Below is a small trained network, with its code and all its weights. Each question gives an input and a class and asks what happens when units are switched off, that is, made to give their printed mean instead of their output.

import numpy as np


def w(rows, s, z=0):
    codes = np.array(rows[::2]) - 128.0
    scale = np.full(codes.shape[1], s)
    scale[-1] = z or s
    return codes * scale


def f(y):
    return np.maximum(y, 0)


def log_softmax(a):
    a = a - a.max(-1, keepdims=True)
    return a - np.log(np.exp(a).sum(-1, keepdims=True))


def net(x, mask):
    res = np.array(x, float).reshape(1, 3) / 4 @ E
    y = f(res @ A[0][:, :-1].T + A[0][:, -1])
    res = res + np.where(mask, y, B[0][:, -1]) @ B[0][:, :-1]
    return log_softmax(res[-1] @ U[:, :-1].T + U[:, -1])


A, B = {}, {}
E = w([
[212,53,81,211,190,56,135],'x0',
[84,6,164,105,217,200,182],'x1',
[92,19,209,116,67,43,33],'x2',
],0.012)
A[0] = w([
[127,90,150,99,154,159,176,45],'neuron 1',
[21,170,184,81,94,135,101,62],'neuron 2',
[126,109,198,144,180,146,132,69],'neuron 3',
[66,63,126,82,173,195,126,178],'neuron 4',
[135,133,144,172,157,136,138,251],'neuron 5',
[198,178,153,151,71,90,51,27],'neuron 6',
[115,186,57,55,173,199,164,111],'neuron 7',
[53,150,160,43,102,152,137,196],'neuron 8',
[154,166,50,155,20,93,104,175],'neuron 9',
[133,166,75,152,44,52,87,87],'neuron 10',
[189,157,76,141,59,98,140,55],'neuron 11',
[170,181,79,163,95,102,107,52],'neuron 12',
[182,160,102,73,147,106,63,238],'neuron 13',
[194,204,103,113,55,92,126,196],'neuron 14',
[121,68,157,100,121,74,88,52],'neuron 15',
[124,136,143,85,114,88,138,45],'neuron 16',
[123,209,58,63,199,117,206,208],'neuron 17',
[87,117,154,178,123,33,34,169],'neuron 18',
[170,174,62,195,200,215,159,130],'neuron 19',
[224,76,76,233,205,63,122,119],'neuron 20',
[202,95,74,188,177,75,140,58],'neuron 21',
[153,9,167,90,147,200,154,67],'neuron 22',
[158,170,75,162,140,210,208,71],'neuron 23',
[44,62,232,156,52,118,52,199],'neuron 24',
[50,82,141,119,172,170,136,27],'neuron 25',
[103,226,158,150,57,82,107,26],'neuron 26',
[129,85,144,101,145,143,156,248],'neuron 27',
[182,184,64,139,134,175,193,55],'neuron 28',
[213,192,61,163,200,192,193,108],'neuron 29',
[98,56,192,137,93,64,68,47],'neuron 30',
[111,72,160,84,180,146,180,59],'neuron 31',
[106,76,122,127,165,179,165,83],'neuron 32',
[100,100,153,156,176,139,170,65],'neuron 33',
[203,85,106,188,156,87,153,219],'neuron 34',
[76,13,127,153,53,43,102,187],'neuron 35',
[111,71,145,156,165,109,222,203],'neuron 36',
[93,203,193,46,79,219,117,43],'neuron 37',
[12,189,144,27,73,210,117,96],'neuron 38',
[245,51,121,181,167,63,119,54],'neuron 39',
],0.013,0.015)
B[0] = w([
[141,149,69,47,217,97,150,149],'neuron 1',
[193,85,50,57,89,118,115,184],'neuron 2',
[126,131,41,41,208,61,139,147],'neuron 3',
[98,159,83,116,159,107,173,207],'neuron 4',
[53,160,148,158,61,150,171,189],'neuron 5',
[121,143,59,70,221,63,148,167],'neuron 6',
[90,73,146,114,122,121,79,189],'neuron 7',
[154,149,111,110,63,72,173,212],'neuron 8',
[77,181,100,142,149,139,155,201],'neuron 9',
[97,173,54,119,175,112,147,184],'neuron 10',
[130,163,44,74,221,131,128,154],'neuron 11',
[124,145,41,49,204,155,131,156],'neuron 12',
[63,166,162,170,105,166,171,188],'neuron 13',
[80,162,103,110,135,125,176,205],'neuron 14',
[121,37,126,116,166,201,40,164],'neuron 15',
[114,109,74,98,168,190,90,132],'neuron 16',
[84,98,167,140,87,136,93,210],'neuron 17',
[79,92,130,108,108,165,92,208],'neuron 18',
[80,67,149,112,118,143,63,199],'neuron 19',
[242,153,67,60,81,79,186,207],'neuron 20',
[230,76,27,37,106,144,125,170],'neuron 21',
[113,156,47,94,188,91,156,186],'neuron 22',
[111,66,129,83,138,125,66,180],'neuron 23',
[81,102,134,137,102,160,79,251],'neuron 24',
[154,141,60,69,214,99,127,158],'neuron 25',
[145,144,32,73,212,61,146,171],'neuron 26',
[46,219,126,187,82,151,184,200],'neuron 27',
[108,76,119,77,154,121,49,172],'neuron 28',
[82,66,146,97,122,139,59,205],'neuron 29',
[110,36,150,98,150,209,16,189],'neuron 30',
[117,141,47,72,196,109,140,167],'neuron 31',
[110,131,78,122,172,133,143,167],'neuron 32',
[143,174,49,64,200,181,110,151],'neuron 33',
[149,154,114,88,58,91,145,204],'neuron 34',
[69,79,142,143,108,168,79,230],'neuron 35',
[83,175,81,149,125,128,168,196],'neuron 36',
[234,107,52,29,108,127,112,191],'neuron 37',
[247,129,47,57,72,75,153,219],'neuron 38',
[239,92,55,29,94,100,145,181],'neuron 39',
],0.014,0.029)
U = w([
[106,46,123,122,134,141,46,80],'0',
[250,111,98,109,68,132,149,100],'1',
[104,166,93,119,247,131,161,61],'2',
[64,171,135,150,21,143,174,224],'3',
[115,200,255,228,81,194,165,2],'4',
[122,157,229,253,95,135,164,2],'5',
],0.02,0.018)

Each question gives the input, the list of numbers given to net, and the class t.
The units are the neurons (one row each of A and B). Each row of codes is followed by its name. A weight is (code - 128) times the scale printed after its matrix; where a second scale follows, it is the last column's (A, B and U).
mask holds one flag per neuron, in row order. A switched-off neuron (its flag False) gives its mean, the last column of its row in B, instead of its output. The means were averaged over made-up inputs and are rounded, as every weight is.
A unit's drop is (log p(t) with every unit on - log p(t) with that unit switched off) / (log p(t) with every unit on - log p(t) with every unit switched off).
The circuit of an input: a set's keep is (log p(t) with only the set's units on - log p(t) with every unit switched off) / (log p(t) with every unit on - log p(t) with every unit switched off). Starting from the 12 units with the biggest drops (on a tie, the unit counted first), units are removed one at a time, each time the one whose removal leaves the highest keep (on an exact tie, the one counted first), for as long as the keep stays at least 0.8.
units of the circuit, in order: the units of the circuit, biggest drop first
most important unit: the unit with the biggest drop
top k neurons: the k neurons with the biggest drops, biggest first
drop of u: that unit's drop, to one decimal
input [-8,7,7], class 1: units of the circuit, in order : (neuron 38)
input [6,5,-7], class 0: top 2 neurons : (neuron 29; neuron 19)
input [0,-2,-3], class 3: top 2 neurons : (neuron 30; neuron 15)
input [2,6,5], class 2: top 2 neurons : (neuron 22; neuron 4)
input [6,-6,-1], class 1: top 2 neurons : (neuron 20; neuron 21)
input [-8,-3,-8], class 0: top 2 neurons : (neuron 7; neuron 29)
input [-6,8,7], class 2: top 4 neurons : (neuron 22; neuron 4; neuron 25; neuron 31)
input [-3,2,-3], class 3: top 2 neurons : (neuron 30; neuron 15)
input [-6,-3,-6], class 0: top 3 neurons : (neuron 7; neuron 20; neuron 17)
input [7,7,-4], class 1: top 3 neurons : (neuron 20; neuron 39; neuron 21)
input [6,-7,-1], class 2: top 4 neurons : (neuron 9; neuron 38; neuron 11; neuron 10)
input [5,0,4], class 1: top 2 neurons : (neuron 20; neuron 39)
input [-3,-1,2], class 3: drop of neuron 20 : 0.1
input [-1,1,-3], class 3: most important unit : neuron 30
input [6,-7,4], class 2: drop of neuron 38 : 0.2
input [-4,-2,-3], class 1: drop of neuron 37 : 0.6
